Below is a small trained network, with its code and all its weights. Each question gives an input and a class and asks what happens when units are switched off, that is, made to give their printed mean instead of their output.

import numpy as np


def w(rows, s, z=0):
    codes = np.array(rows[::2]) - 128.0
    scale = np.full(codes.shape[1], s)
    scale[-1] = z or s
    return codes * scale


def norm(h):
    return h / np.sqrt((h * h).mean(-1, keepdims=True) + 1e-5)


def f(y):
    return np.maximum(y, 0)


def log_softmax(a):
    a = a - a.max(-1, keepdims=True)
    return a - np.log(np.exp(a).sum(-1, keepdims=True))


def net(x, mask):
    res = np.array(x, float).reshape(1, 5) / 4 @ E
    u = 0
    for l in range(4):
        y = f(norm(res) @ A[l][:, :-1].T + A[l][:, -1])
        res = res + np.where(mask[u : u + 14], y, B[l][:, -1]) @ B[l][:, :-1]
        u += 14
    return log_softmax(norm(res)[-1] @ U[:, :-1].T + U[:, -1])


A, B = {}, {}
E = w([
[48,102,21],'x0',
[130,128,128],'x1',
[254,107,60],'x2',
[119,234,82],'x3',
[130,127,128],'x4',
],0.0008)
A[0] = w([
[154,107,142,44],'0.n1',
[63,99,78,146],'0.n2',
[130,195,115,187],'0.n3',
[62,132,112,49],'0.n4',
[74,178,254,225],'0.n5',
[84,115,128,28],'0.n6',
[104,106,151,48],'0.n7',
[106,93,50,32],'0.n8',
[134,110,83,2],'0.n9',
[166,123,118,89],'0.n10',
[124,88,120,113],'0.n11',
[132,233,106,212],'0.n12',
[212,132,108,134],'0.n13',
[132,195,111,19],'0.n14',
],0.0043,0.00078)
B[0] = w([
[139,149,153,145],'0.n1',
[95,155,156,190],'0.n2',
[137,198,98,177],'0.n3',
[95,142,157,167],'0.n4',
[172,93,4,251],'0.n5',
[120,135,194,147],'0.n6',
[100,130,126,145],'0.n7',
[161,112,72,172],'0.n8',
[147,96,75,143],'0.n9',
[113,144,143,153],'0.n10',
[131,152,166,151],'0.n11',
[123,182,97,203],'0.n12',
[161,150,183,192],'0.n13',
[121,87,153,154],'0.n14',
],0.0033,0.0027)
A[1] = w([
[110,99,79,129],'1.n1',
[91,120,176,57],'1.n2',
[127,180,116,130],'1.n3',
[153,190,178,4],'1.n4',
[154,35,137,176],'1.n5',
[3,128,156,155],'1.n6',
[108,157,160,60],'1.n7',
[128,182,113,132],'1.n8',
[190,70,200,43],'1.n9',
[131,50,149,128],'1.n10',
[128,134,96,139],'1.n11',
[227,68,37,148],'1.n12',
[48,167,206,74],'1.n13',
[132,174,109,95],'1.n14',
],0.0032,0.0013)
B[1] = w([
[181,162,217,172],'1.n1',
[87,121,141,132],'1.n2',
[131,167,91,165],'1.n3',
[252,140,60,140],'1.n4',
[29,136,126,192],'1.n5',
[96,213,136,174],'1.n6',
[98,123,112,129],'1.n7',
[170,192,97,169],'1.n8',
[143,136,182,165],'1.n9',
[73,212,89,163],'1.n10',
[100,105,166,162],'1.n11',
[49,17,102,253],'1.n12',
[143,81,69,144],'1.n13',
[116,129,76,157],'1.n14',
],0.0019,0.0025)
A[2] = w([
[197,82,91,182],'2.n1',
[28,120,133,137],'2.n2',
[174,159,188,165],'2.n3',
[148,153,142,70],'2.n4',
[64,155,130,45],'2.n5',
[134,132,128,96],'2.n6',
[100,121,51,145],'2.n7',
[134,175,125,169],'2.n8',
[77,37,199,47],'2.n9',
[175,94,232,6],'2.n10',
[35,129,73,90],'2.n11',
[131,199,101,143],'2.n12',
[167,158,169,122],'2.n13',
[184,80,254,60],'2.n14',
],0.0033,0.0013)
B[2] = w([
[7,139,172,218],'2.n1',
[161,100,167,217],'2.n2',
[215,46,135,178],'2.n3',
[168,95,118,136],'2.n4',
[140,151,166,159],'2.n5',
[134,131,141,128],'2.n6',
[135,95,182,250],'2.n7',
[147,74,137,187],'2.n8',
[187,138,11,184],'2.n9',
[11,121,235,165],'2.n10',
[226,109,198,246],'2.n11',
[178,96,149,214],'2.n12',
[180,83,138,161],'2.n13',
[67,66,247,186],'2.n14',
],0.0019,0.0018)
A[3] = w([
[176,118,28,45],'3.n1',
[224,166,207,83],'3.n2',
[59,166,155,144],'3.n3',
[148,20,191,155],'3.n4',
[231,154,107,133],'3.n5',
[83,201,7,168],'3.n6',
[194,196,203,150],'3.n7',
[58,208,16,114],'3.n8',
[144,219,176,177],'3.n9',
[128,120,7,6],'3.n10',
[23,97,206,100],'3.n11',
[113,255,92,90],'3.n12',
[39,74,135,140],'3.n13',
[213,183,125,77],'3.n14',
],0.0032,0.0017)
B[3] = w([
[235,212,201,174],'3.n1',
[90,183,89,170],'3.n2',
[71,201,189,162],'3.n3',
[48,101,117,254],'3.n4',
[152,165,91,187],'3.n5',
[180,63,228,245],'3.n6',
[26,193,78,185],'3.n7',
[187,58,215,223],'3.n8',
[66,60,53,193],'3.n9',
[221,176,211,170],'3.n10',
[154,192,114,200],'3.n11',
[62,3,204,202],'3.n12',
[195,184,16,211],'3.n13',
[147,134,56,168],'3.n14',
],0.0024,0.0022)
U = w([
[75,25,17,205],'0',
[51,66,244,146],'1',
[237,100,181,194],'2',
[186,216,38,3],'3',
[24,222,106,81],'4',
],0.011,0.0021)

Each question gives the input, the list of numbers given to net, and the class t.
The units are the neurons (one row each of A and B). Each row of codes is followed by its name. A weight is (code - 128) times the scale printed after its matrix; where a second scale follows, it is the last column's (A, B and U).
mask holds one flag per neuron, layer by layer. A switched-off neuron (its flag False) gives its mean, the last column of its row in B, instead of its output. The means were averaged over made-up inputs and are rounded, as every weight is.
A unit's drop is (log p(t) with every unit on - log p(t) with that unit switched off) / (log p(t) with every unit on - log p(t) with every unit switched off).
The circuit of an input: a set's keep is (log p(t) with only the set's units on - log p(t) with every unit switched off) / (log p(t) with every unit on - log p(t) with every unit switched off). Starting from the 12 units with the biggest drops (on a tie, the unit counted first), units are removed one at a time, each time the one whose removal leaves the highest keep (on an exact tie, the one counted first), for as long as the keep stays at least 0.8.
units of the circuit, in order: the units of the circuit, biggest drop first
most important unit: the unit with the biggest drop
k most important neurons: the k neurons with the biggest drops, biggest first
top k neurons in layer l: the k neurons of layer l with the biggest drops, biggest first
drop when u is switched off: that unit's drop, to one decimal
input [0,-8,-5,-5,8], class 0: units of the circuit, in order => 0.n5
input [1,-4,-1,8,-1], class 1: top 2 neurons in layer 2 => 2.n9; 2.n3
input [-3,4,0,8,-4], class 2: 3 most important neurons => 3.n6; 3.n8; 3.n12
input [0,-7,2,-1,3], class 1: 2 most important neurons => 0.n13; 0.n5
input [-1,5,7,0,-3], class 1: top 4 neurons in layer 0 => 0.n13; 0.n12; 0.n5; 0.n3
input [-6,4,7,1,-3], class 3: 3 most important neurons => 3.n2; 3.n7; 3.n6
input [-3,-1,1,-2,1], class 1: 4 most important neurons => 0.n13; 2.n14; 0.n5; 0.n8
input [4,-7,-3,0,-6], class 4: 2 most important neurons => 0.n12; 2.n11
input [-8,8,0,0,3], class 0: 2 most important neurons => 0.n5; 2.n1
input [6,4,0,7,-2], class 1: top 2 neurons in layer 0 => 0.n5; 0.n2
input [-4,-4,-8,0,3], class 0: top 2 neurons in layer 0 => 0.n5; 0.n12
input [8,-4,1,1,0], class 2: 2 most important neurons => 0.n8; 0.n9
input [-5,-1,1,3,-8], class 3: top 2 neurons in layer 0 => 0.n13; 0.n8
input [1,-5,-7,8,-3], class 1: most important unit => 3.n12
input [7,8,0,-5,-6], class 4: 3 most important neurons => 0.n5; 0.n2; 1.n6
input [5,4,6,1,7], class 2: top 2 neurons in layer 3 => 3.n10; 3.n1
input [8,7,-7,-1,-6], class 4: top 2 neurons in layer 0 => 0.n12; 0.n3
input [-1,-6,-6,-7,-8], class 0: drop when 0.n5 is switched off => 1.3
input [-6,8,-5,2,6], class 2: drop when 0.n5 is switched off => 2.2
input [6,7,-2,-1,-3], class 4: drop when 1.n8 is switched off => 0.0
input [8,-5,1,3,4], class 2: most important unit => 0.n8
